In the rows, zero is written as 128.
Each row of numbers belongs to one of the objects below and depends on some of the facts about them. Some rows are named. Which object is each other row?

There are 4 kinds of fact about the objects: Σ, θ, φ, κ.
{(218),(857),(1174),(911),(588),(875),(832),(691),(512),(304),(211),(309),(343),(1104),(1000),(1008),(550)} Σ b
{(185),(251),(294),(673),(1110),(328),(1549),(228),(472),(1496),(828),(697),(1501),(1100),(1328),(835),(791),(244),(566),(696),(443),(651),(1369),(1390)} Σ a
{(1459),(1204),(234),(38),(1377),(570),(386),(202),(654),(1224),(1248),(197),(1522),(1215),(1239),(1534),(1265),(1005),(800),(1292),(821)} Σ c
{(265),(368),(1356),(485),(743),(641),(528),(844),(383),(463),(132),(1132),(559),(672)} Σ e
{(1557),(1072),(1576),(699),(846),(924),(250),(524),(487)} Σ f
{(1467),(1048),(1517),(1614),(283),(340),(1030),(932),(1518),(326),(927)} Σ g
{(436),(369),(630),(1487),(760),(958),(1074),(1207),(1565),(1445),(1079)} Σ d
θ:
(1459) θ (1215) θ (844) θ (436)
(1174) θ (696)
(265) θ (828)
(251) θ (1557) θ (1008) θ (1224)
(911) θ (1356) θ (691)
(234) θ (1518) θ (197)
(1576) θ (550)
(875) θ (524) θ (1239) θ (343) θ (185)
(832) θ (699) θ (528)
(369) θ (283) θ (654)
(485) θ (1517) θ (566) θ (1132)
(228) θ (294)
(743) θ (309) θ (250)
(386) θ (958) θ (218) θ (1496)
(641) θ (328) θ (487)
(463) θ (1501)
(1248) θ (697) θ (1110)
(932) θ (588) θ (1074) θ (1207)
(326) θ (800) θ (791) θ (383)
(244) θ (1522) θ (835) θ (1072) θ (1048)
(512) θ (559) θ (472) θ (630)
(304) θ (570)
(211) θ (1005) θ (368)
(1445) θ (38) θ (1487) θ (1565)
(1369) θ (1377)
(1104) θ (673)
(1390) θ (924) θ (1079) θ (340)
(672) θ (651)
(1292) θ (1030)
(821) θ (1265) θ (857) θ (1100)
(1557) φ: (654),(691)
(1072) φ: (132),(218),(304)
(588) φ: (760),(697),(742)
(1162) φ: (98),(1406),(709),(472)
(38) φ: (1576),(1369),(1132),(875)
(832) φ: (1390),(1239),(1529)
(503) φ: (809),(436)
(369) φ: (699),(1239),(1576),(1369),(185),(1104)
(1549) φ: (823),(228),(466)
(1048) φ: (654),(466),(62)
(630) φ: (1207),(340),(11),(472)
(570) φ: (821),(924),(472)
(1496) φ: (197),(821)
(1042) φ: (340)
(1614) φ: (697)
(202) φ: (1390),(1534),(800)
(463) φ: (697),(1008),(218),(1248)
(1487) φ: (654),(559),(283),(1459)
(258) φ: (386),(704)
(835) φ: (62),(932),(445)
(791) φ: (383)
(145) φ: (1576),(1110),(62),(1356),(524),(472)
(326) φ: (628),(487)
(855) φ: (1207),(265),(857),(283)
(927) φ: (243),(436)
(1217) φ: (1467),(1377),(672),(472)
(958) φ: (846),(185),(1176)
(764) φ: (386),(110)
(512) φ: (214),(1422),(696)
(1215) φ: (1104),(1459)
(1565) φ: (487),(604),(585)
(443) φ: (250),(932),(343)
(651) φ: (654),(214),(728),(924),(383)
(1445) φ: (1396),(340),(304)
(290) φ: (857),(1204),(550)
(1079) φ: (1224),(1566),(250),(1369),(704)
(1000) φ: (44),(641),(1110),(742)
(1005) φ: (1369),(742),(1204)
(422) φ: (1390),(846),(250),(328),(309)
(1233) φ: (1100),(691),(857)
(1292) φ: (294),(604),(328)
(185) κ [(844),(1459)]
(44) κ [(1487)]
(294) κ [(617),(821),(1008),(1517),(383)]
(1576) κ [(1614)]
(779) κ [(911),(289)]
(1162) κ [(1008),(764),(1406),(1517),(528),(445)]
(832) κ [(728),(585)]
(1377) κ [(234),(445),(472)]
(328) κ [(487),(234)]
(1048) κ [(436)]
(98) κ [(570),(1356)]
(1527) κ [(1030)]
(243) κ [(760),(1100),(487)]
(628) κ [(1005)]
(372) κ [(641)]
(11) κ [(1501),(846),(326)]
(463) κ [(965)]
(197) κ [(145)]
(258) κ [(791),(369)]
(1328) κ [(214),(1445),(369)]
(244) κ [(290),(1406),(202)]
(566) κ [(1233),(228),(436),(1030)]
(855) κ [(1174),(1406)]
(412) κ [(487),(846),(466)]
(1074) κ [(1292),(875),(1176)]
(691) κ [(846),(709)]
(250) κ [(1204),(672)]
(512) κ [(340),(1614)]
(1215) κ [(214),(369)]
(524) κ [(791),(1356)]
(443) κ [(1104)]
(1239) κ [(875)]
(1534) κ [(821),(641)]
(1369) κ [(800),(466),(1248)]
(309) κ [(218),(251)]
(62) κ [(1100)]

Some rows with their names:
(1557): [132 130 124 126 122 152 128 138 121 127 134 155 131 123 114 155 136 112
 120 108 112 158 150 150 116 134 135  96 112 129  94 114 137 141  94 118
 133 127 129 114 181 146 145]
(691): [ 79 140 128 102 114 156 170 141 119 152 117  74 120 131 119  72 117 129
 133 143 159 150 148 147 128 145 141 177 171 120 136 129 138 108 135  96
 110 105 135 153 146 122 124]
(709): [122 131 125 118 128 147 129 147 132 138 103 131 116 135 117  79 144 131
 134 103 139 128 146 162 134 144 131 113 139 110 118 131 132 138 137 121
  95 145 101 169 118 127 125]
(1328): [ 82 132 113 116 120 130 109 105 119 124 153 114 113 160 134 129 133 118
 123 140 141 128 150 117 127 121 137 160 134 162 130 113 116 129  95 120
 137  89 146 130 161 117 143]
(1445): [184 115 115  78 140 124  98 113 128 131 142 203 144 152 111 146 151 113
 114 127 145 116 140 133 109 125 126 105  96 143  95 107 132 154 120 145
 123 148 112 108 140 152 142]
(369): [234  96 176 117 144 123  99 129 129  56 131 218 134 122 128 163 145 112
 133 146 147 119 148 137 118 129 139  83 111 127 105 107 148 175 117 135
 131 144 118 113 173 142 150]
(436): [171 132 120 104 133 121 152 122 138 125 134 179 130 114 152  69 157 122
 144  80 147 124 112 140 146 148 155 124 139 109 124 124  80 138 136 138
 121 135 150  64 105 123 120]
(243): [ 81 127 111 107 121 131 140 128 110 172 118  66 119 157 136 110 122 139
 124 151 132 133 147 132 125 137 126 147 161 124 148 124 126 121 142 125
 107 121 116 183 113 126 136]
(1100): [135 133 122 136 128 143 174 143 152 130 101 126 133 118 141  50 145 134
 152  98 158 149 135 165 141 163 151 109 132 109 116 116 113 130 124 115
  94 100 137 140  80 132 115]
(1265): [109 134 136 127 126 149 115 132 125 141 142 119 136 134 115 136 147 120
 117 122 101 127 136 144 121 127 132 115 132 109 132 124 124 136 124 148
 131 156 124 121 140 130 146]
(472): [103 159 100 133 124 147 149 156 140 134  89 116 132 106 110  87 107 125
 145  90 143 123 141 150 151 142 152  93 141 145 128 140 124 124 125 113
 126 108 118 120 104 119 109]
(1566): [118 123 156 131 128 137 108 129 133 100 129 123 118 136 141 121 135 126
 136 141 124 117 139 124 140 130 144 125 150 135 147 128 115 141 135 131
 135 129 122 142 132 114 147]
(1406): [140 146  93 150 136 135  99 153 138 121 101 136 150 112 103 151 120 141
 152  77 115 102 139 152 152 137 138  71 104 152 142 135 131 143 123 149
 122 136 107 116  59 126 123]
(485): [134 117 120  92 134 128  92 120 130 124 124 145 130 156 123 132 125 121
 133 130 143  98 154 128 118 120 122 131 123 124 158 118 133 149 138 130
 118 149 100 140 117 126 155]
(697): [ 65 144 117 102 120 132  97 123 139 154 125 121 135 134 128  89 140 123
 112 127 105 120 134 120 135 133 139 111 134 142 134 125  91 127 115 129
 131 114 107 135 123 110 144]
(197): [ 86 144 117 124 129 150 164 134 122 140 150  93 124 132 115 126 128 115
 132 128 136 128 139 128 128 128 144 145 148 132 136 131 136 127 135 126
 136 133 157 105 134 136 134]
(1496): [151 132 109 143 126 130 160 116 142 116 130 127 131 135 145 121 143 136
 156 109 150 156 137 136 131 154 139 166 114 108 111 102 139 137  98 115
 118  71 145 112  97 141 127]

Which object is each row?
No name comes twice in this set of rows, the named rows included.
[144 154 137 135 128 150 131 125 153  92 136 173 119 122 106 117 148 111
 143 121 152 141 134 116 140 141 147 152 123 150  93 122 133 155  96 130
 126 103 121  93 145 137 123]	(791)
[139 135 140 142 135 166 124 138 133 113 144 162 134 132  99 156 155 109
 127  93 117 139 154 153 114 143 130 138 103 101 106 111 150 155 109 152
 126 144 121 108 153 154 150]	(570)
[131 133 123 101 130 143 178 154 140 170  95 141 144 100 141  71 144 124
 123 152 118 153 105 133 138 155 145  31 174 145  89 150 118 139 163 129
  92 149 125 145 112 129 102]	(487)
[ 79 145 113 116 115 131 141 111 125 130 145  95 114 141 129 131 119 119
 131 155 151 140 137 100 129 126 140 180 154 154 130 121 136 127 105 111
 140  81 145 113 160 123 139]	(566)
[165 111 166 147 130 121 112 120 127  83 133 126 124 137 136 172 145 133
 141 174 122 143 136 103 130 142 134 143 142 136 135 116 158 166 118 137
 123 119 125 144 126 132 151]	(422)
[158 119 115  86 131 126 132 141 119 156 110 147 131 118 133  94 142 128
 123 113 134 133 124 138 133 149 130  76 151 120 122 127 123 135 157 127
  96 169 115 135 120 129 128]	(760)
[206 119 110 110 132 103 160 114 119 132 147 139 143 132 158 134 151 134
 137 127 139 161 114 122 132 155 137 156 140 124 130 102 138 142 112 131
 112 121 153  85  98 141 136]	(1565)
[110 132  71 150 123 115 124 125  99 151 129  51 136 147 107 240  93 153
 139 111 120 136 158 115 129 131 117 151 108 153 161 108 193 126  90 120
 131  88 121 129  73 139 145]	(1162)
[115 117 158 117 125 141 117 143 118 110 126 130 123 117 151 132 131 111
 115 128 102 138 138 144 134 121 151  68 136 133 126 131 108 133 111 120
 141 128 130 126 185 115 149]	(699)
[207 135 125 112 135 146 161 137 122 104 133 166 123 116 113 158 133 117
 140 109 162 159 140 140 130 147 136 149 129 121 101 112 166 159 121 111
 125 138 124  84 149 146 128]	(1487)
[206 131  96 112 135 126 177 118 122 128 145 159 133 133 131 138 143 134
 141  82 161 163 137 143 127 161 137 172 119 106 121  95 151 135 100 115
 116 105 149  80 108 151 127]	(630)
[152 131  94  99 130 127 168 129 125 135 135 135 124 124 143  82 132 123
 143  68 152 128 132 164 141 138 152 141 140  94 142 111 110 113 125 111
 125 114 156  78 121 130 128]	(1207)

The same objects again, as new rows of numbers:
Some objects and their rows:
(328): [ 89 164 149 120 147 191 121 111 122  94 136 132 108  97  84 163 120  67
 152  84 188  59 128 137 167 122 189 147]
(1005): [126 167 156 123 116 132 212 124 149 136 121 102 108 178 121 149 108 117
 103 103 178  95 136 131 101 112 138 145]
(875): [151 179 139 104 136 138 181 118  94 144  69 115 115 153 114 162 118 128
  59 104 138  83 128 115 115 112 168 143]
(1529): [ 98 167 154 125 143 144 167 117 128 132  69 106 113 145  97 163 132 108
  93 104 145  78 125 131 125 115 154 145]
(1048): [117 112 187  89 109 176 208 120 130 122  63  95 108 151  98 152 108 147
 144  62 149  87 134 126 102 113 128 147]
(791): [132 130 158 112 125 145 147 133 111 128  90 104 101 172 120 140  90 143
 110 105 144  73 151 109 129 108 122 137]
(704): [105 169 149 122 147 163 168 114 118 137  88 104 110 132 106 166 123 109
  79  97 141  81 123 132 123 114 160 147]
(472): [133 127 158  74 150 163  94 107  82 121 116 135  98  91 139 161 100 137
 155 120 165  66 148 137 168 126 151 137]
(1487): [131 152 177 114 131 148 201 122 148 142 102 124 114 149 121 133  67 134
 144  95 177  96 137 122 123 110 125 134]
(1132): [115 144 176 100 125 173 181 117  82 140  19 101 116 145 106 157 127 133
 126  61 129  71 107 130 151 125 152 147]
(1292): [133 193 153 151 131 148 198 131 143 111  98  99 127 169 109 149  97 112
  57  99 161  76 134 110  82 111 153 139]
(709): [112 160 154  78 128 140  96 128  82 115 117 130 109 162 123 155  68 107
 156 118 165  78 114 155  93 122 163 142]
(1396): [112 143 163 108 139 162 122 122 124 130 138 118 118 146 115 154 116 133
 135  84 120  75  90 112 107 114 151 131]
(1522): [ 99 153 156 133 141 173 151 124 154 131 149 109 121 159 125 159 105 112
 117  87 152  66 102 120  97 111 152 138]
(1042): [133 142 172 105 118 171 156 129 130 128 131 115 119 156 122 148 111 136
 141  71 140  79 110 109 102 113 143 137]
(185): [ 95 135 173  90 127 180 189 115  99 132  69 105  95 103  61 162 136 121
 126  62 141  69 129 130 153 114 159 144]
(1224): [ 88 164 189 110 122 156 208 126 109 136  69 104 107 117  76 158 127 121
 104  99 146  70 122 140 154 117 154 138]

Rows to name:
No name comes twice in this set of rows, the named rows included.
[ 95 135 156  94 139 162 168 108 158 158 127 111 110 108 109 156 134 123
 139  55 142  93 102 123 105 107 159 149]	(524)
[134 189 138 107 143 181 108 126  84 116 169 136 124 157 120 154  64 115
 133 113 145  69 110 131  98 118 182 138]	(1248)
[157 202 163 134 115 113 229 135 134 145  99 122 125 160  97 126  95 118
  64  86 179 100 136 102 104 108 141 131]	(369)
[103 141 154  64 139 188  99 112 116 114 150 129 120 131 105 158  86 112
 209  81 146  86 103 154  99 118 173 152]	(11)
[120 180 178 142 126 158 229 126 161 131  97 119 118 142  86 134  90 102
 108  83 193  94 146 123 167 113 128 135]	(1079)
[132 146 169  97 105 142 154 124 173 137 148 124 113 157 114 141 106 116
 154  79 174  88  99 116 114 110 140 136]	(1557)
[145 154 152 130 131 178 167 120 158 108 113 105 141 182 119 151 105 124
 137  37 136  91  86  92  79 115 154 144]	(463)
[135 108 150 113 112 149 178 120 162 109 151 104 111 167 126 150 103 137
 134  73 187  80 150 118  80 103 129 144]	(651)
[106 147 170 125 142 176 106 126  94 140  99 124 110 153 125 152 110 133
 131  98 107  57 112 115 131 114 143 132]	(218)
[102 190 148 126 129 157 153 130  99 126 127 128 119 161 104 157  87  85
 108 114 171  60 138 155 132 121 181 145]	(800)
[109 207 141 103 145 157 160 128  65 119  88 129 114 140 110 153  63  93
  99 140 184  62 163 166 131 120 185 147]	(846)
[ 84 142 159 134 164 166 154  91 189  86 145  97 108  69 101 177 171 109
 123  88 201  64  97 117 138 125 152 137]	(294)
[111 147 152 117 120 168 207 116 161 103 101 102 113 151  83 158 115 113
 108  77 183  85 141 122 126 110 144 150]	(443)
[154 135 189  94 151 166 172 103  87 126  53  90 117  91 163 172 123 173
 124 102 156  61 108 120 138 135 146 139]	(383)
[152 201 140 137 119 180 139 139  88  97 131 131 135 184 109 150  63  89
 121  78 166  66 124 114 105 121 183 134]	(326)

